Here is a tiny trained network, its code and every weight. The questions are about switching its units off for an input and a target symbol, where a switched-off unit gives its printed mean instead of its output.

import numpy as np


def w(rows, s, z=0):
    codes = np.array(rows[::2]) - 128.0
    scale = np.full(codes.shape[1], s)
    scale[-1] = z or s
    return codes * scale


def norm(h):
    return h / np.sqrt((h * h).mean(-1, keepdims=True) + 1e-5)


def f(y):
    return y / 2 * (1 + np.tanh(0.7978845608 * (y + 0.044715 * y**3)))


def softmax(a):
    e = np.exp(a - a.max(-1, keepdims=True))
    return e / e.sum(-1, keepdims=True)


def log_softmax(a):
    a = a - a.max(-1, keepdims=True)
    return a - np.log(np.exp(a).sum(-1, keepdims=True))


def net(x, mask):
    ids = ['βγδεθλψ'.index(c) for c in x.split()]
    T = len(ids)
    res = E[ids] + P[:T]
    r = norm(res)
    for j in range(2):
        rows = slice(3 * j, 3 * j + 3)
        q, k, v = (r @ M[0][rows].T for M in (Q, K, V))
        z = softmax(np.where(np.tri(T) > 0, q @ k.T / 3**0.5, -1e9)) @ v
        o = O[0][rows]
        res = res + np.where(mask[j], z, o[:, -1]) @ o[:, :-1]
    y = f(norm(res) @ A[0][:, :-1].T + A[0][:, -1])
    res = res + np.where(mask[2:26], y, B[0][:, -1]) @ B[0][:, :-1]
    return log_softmax(norm(res)[-1] @ U[:, :-1].T + U[:, -1])


Q, K, V, O, A, B = {}, {}, {}, {}, {}, {}
E = w([
[194,46,197,113],'β',
[199,139,77,177],'γ',
[191,158,54,149],'δ',
[175,141,85,190],'ε',
[108,23,178,104],'θ',
[161,142,85,6],'λ',
[59,77,167,138],'ψ',
],0.017)
P = w([
[124,225,254,139],'0',
[115,192,218,138],'1',
[116,156,192,139],'2',
[115,115,169,143],'3',
[112,83,136,144],'4',
[111,52,93,138],'5',
[131,24,49,145],'6',
],0.0098)
Q[0] = w([
[181,87,110,111],'head 0',
[90,86,154,34],'head 0',
[181,147,131,75],'head 0',
[125,110,71,41],'head 1',
[197,92,213,4],'head 1',
[43,216,116,163],'head 1',
],0.013)
K[0] = w([
[38,121,68,138],'head 0',
[137,27,25,153],'head 0',
[161,159,103,136],'head 0',
[165,49,151,140],'head 1',
[143,60,13,196],'head 1',
[219,249,254,165],'head 1',
],0.0096)
V[0] = w([
[126,61,136,163],'head 0',
[115,135,66,104],'head 0',
[125,126,148,141],'head 0',
[56,136,53,164],'head 1',
[1,187,154,114],'head 1',
[154,55,171,219],'head 1',
],0.013)
O[0] = w([
[44,217,161,122,133],'head 0',
[94,116,209,94,64],'head 0',
[41,87,142,133,143],'head 0',
[94,116,234,114,2],'head 1',
[52,2,156,62,45],'head 1',
[240,129,128,76,195],'head 1',
],0.0082,0.009)
A[0] = w([
[56,132,146,138,113],'neuron 0',
[151,95,98,92,161],'neuron 1',
[101,155,112,122,99],'neuron 2',
[136,93,57,165,175],'neuron 3',
[117,105,47,188,135],'neuron 4',
[156,97,108,152,144],'neuron 5',
[140,130,217,185,124],'neuron 6',
[78,117,195,116,23],'neuron 7',
[119,184,94,120,103],'neuron 8',
[107,188,58,66,174],'neuron 9',
[39,103,73,179,108],'neuron 10',
[146,117,116,178,101],'neuron 11',
[145,139,113,254,208],'neuron 12',
[40,164,167,114,162],'neuron 13',
[124,213,100,215,172],'neuron 14',
[79,138,77,135,156],'neuron 15',
[69,237,115,214,145],'neuron 16',
[145,111,199,141,119],'neuron 17',
[91,113,114,144,76],'neuron 18',
[85,185,98,140,105],'neuron 19',
[151,203,212,110,253],'neuron 20',
[114,175,132,95,144],'neuron 21',
[103,161,85,151,153],'neuron 22',
[164,158,172,157,135],'neuron 23',
],0.015,0.0034)
B[0] = w([
[121,118,101,170,130],'neuron 0',
[118,176,122,144,185],'neuron 1',
[118,84,140,143,121],'neuron 2',
[91,87,93,151,225],'neuron 3',
[123,112,119,119,209],'neuron 4',
[85,107,93,134,191],'neuron 5',
[90,164,125,158,139],'neuron 6',
[158,146,95,126,129],'neuron 7',
[84,99,105,162,155],'neuron 8',
[97,75,182,157,187],'neuron 9',
[159,173,81,132,157],'neuron 10',
[101,124,112,97,169],'neuron 11',
[69,68,120,87,254],'neuron 12',
[97,78,68,119,132],'neuron 13',
[110,44,68,180,225],'neuron 14',
[152,97,96,96,145],'neuron 15',
[48,6,127,78,160],'neuron 16',
[95,121,143,148,136],'neuron 17',
[175,131,115,138,123],'neuron 18',
[104,80,121,94,132],'neuron 19',
[81,170,169,140,164],'neuron 20',
[105,132,156,156,126],'neuron 21',
[140,66,77,116,158],'neuron 22',
[108,152,161,99,169],'neuron 23',
],0.012,0.0099)
U = w([
[51,36,91,151,116],'β',
[181,131,2,188,69],'γ',
[51,141,165,212,144],'δ',
[125,171,146,128,254],'ε',
[129,193,105,210,143],'θ',
[163,154,95,42,145],'λ',
[157,60,182,72,111],'ψ',
],0.011,0.0025)

Each question gives the input, a string of symbols that net reads in full, and the target symbol t.
The units are the heads (3 rows each of Q, K, V and O) and the neurons (one row each of A and B). Each row of codes is followed by its name. A weight is (code - 128) times the scale printed after its matrix; where a second scale follows, it is the last column's (O, A, B and U).
mask holds one flag per unit, heads first, then neurons. A switched-off unit (its flag False) gives its mean, the last column of its rows in O or B, instead of its output. The means were averaged over made-up inputs and are rounded, as every weight is.
A unit's drop is (log p(t) with every unit on - log p(t) with that unit switched off) / (log p(t) with every unit on - log p(t) with every unit switched off).
The circuit of an input: a set's keep is (log p(t) with only the set's units on - log p(t) with every unit switched off) / (log p(t) with every unit on - log p(t) with every unit switched off). Starting from the 12 units with the biggest drops (on a tie, the unit counted first), units are removed one at a time, each time the one whose removal leaves the highest keep (on an exact tie, the one counted first), for as long as the keep stays at least 0.8.
units of the circuit, in order: the units of the circuit, biggest drop first
top k neurons: the k neurons with the biggest drops, biggest first
heads that matter: for each layer, one digit per head in row order, 1 if its drop is at least 0.15 and else 0, layers parted by /
drop when u is switched off: that unit's drop, to one decimal
input δ δ ψ δ ψ β θ, target γ: top 3 neurons => (neuron 12; neuron 9; neuron 16)
input β δ β ε θ β, target λ: heads that matter => 11
input β δ λ β δ θ, target δ: heads that matter => 11
input λ β δ θ λ β β, target γ: units of the circuit, in order => (head 1; neuron 16)
input λ β β β θ λ, target λ: units of the circuit, in order => (neuron 14; head 1; head 0; neuron 12)
input λ δ γ λ γ λ, target θ: top 2 neurons => (neuron 12; neuron 20)
input γ δ θ, target δ: top 2 neurons => (neuron 12; neuron 14)
input θ β θ λ, target λ: top 4 neurons => (neuron 14; neuron 12; neuron 1; neuron 16)
input δ ε λ, target ε: top 3 neurons => (neuron 14; neuron 12; neuron 9)
input β β β β θ, target γ: top 2 neurons => (neuron 9; neuron 12)
input ψ β λ δ θ θ, target λ: top neuron => (neuron 9)
input β ψ θ, target ψ: heads that matter => 01
input λ θ λ β λ, target γ: heads that matter => 11
input β γ β, target θ: top 2 neurons => (neuron 16; neuron 20)
input λ γ β β ψ λ, target ψ: top 2 neurons => (neuron 9; neuron 14)
input γ β λ β β δ λ, target δ: top 3 neurons => (neuron 9; neuron 12; neuron 20)
input δ θ β, target λ: heads that matter => 01
input λ γ ψ θ, target ψ: top 3 neurons => (neuron 14; neuron 3; neuron 12)
input θ β ψ λ ε θ, target ε: drop when neuron 8 is switched off => 0.2
input λ ψ ψ ψ, target γ: drop when neuron 16 is switched off => 0.2
input β γ θ, target θ: drop when neuron 7 is switched off => 0.0
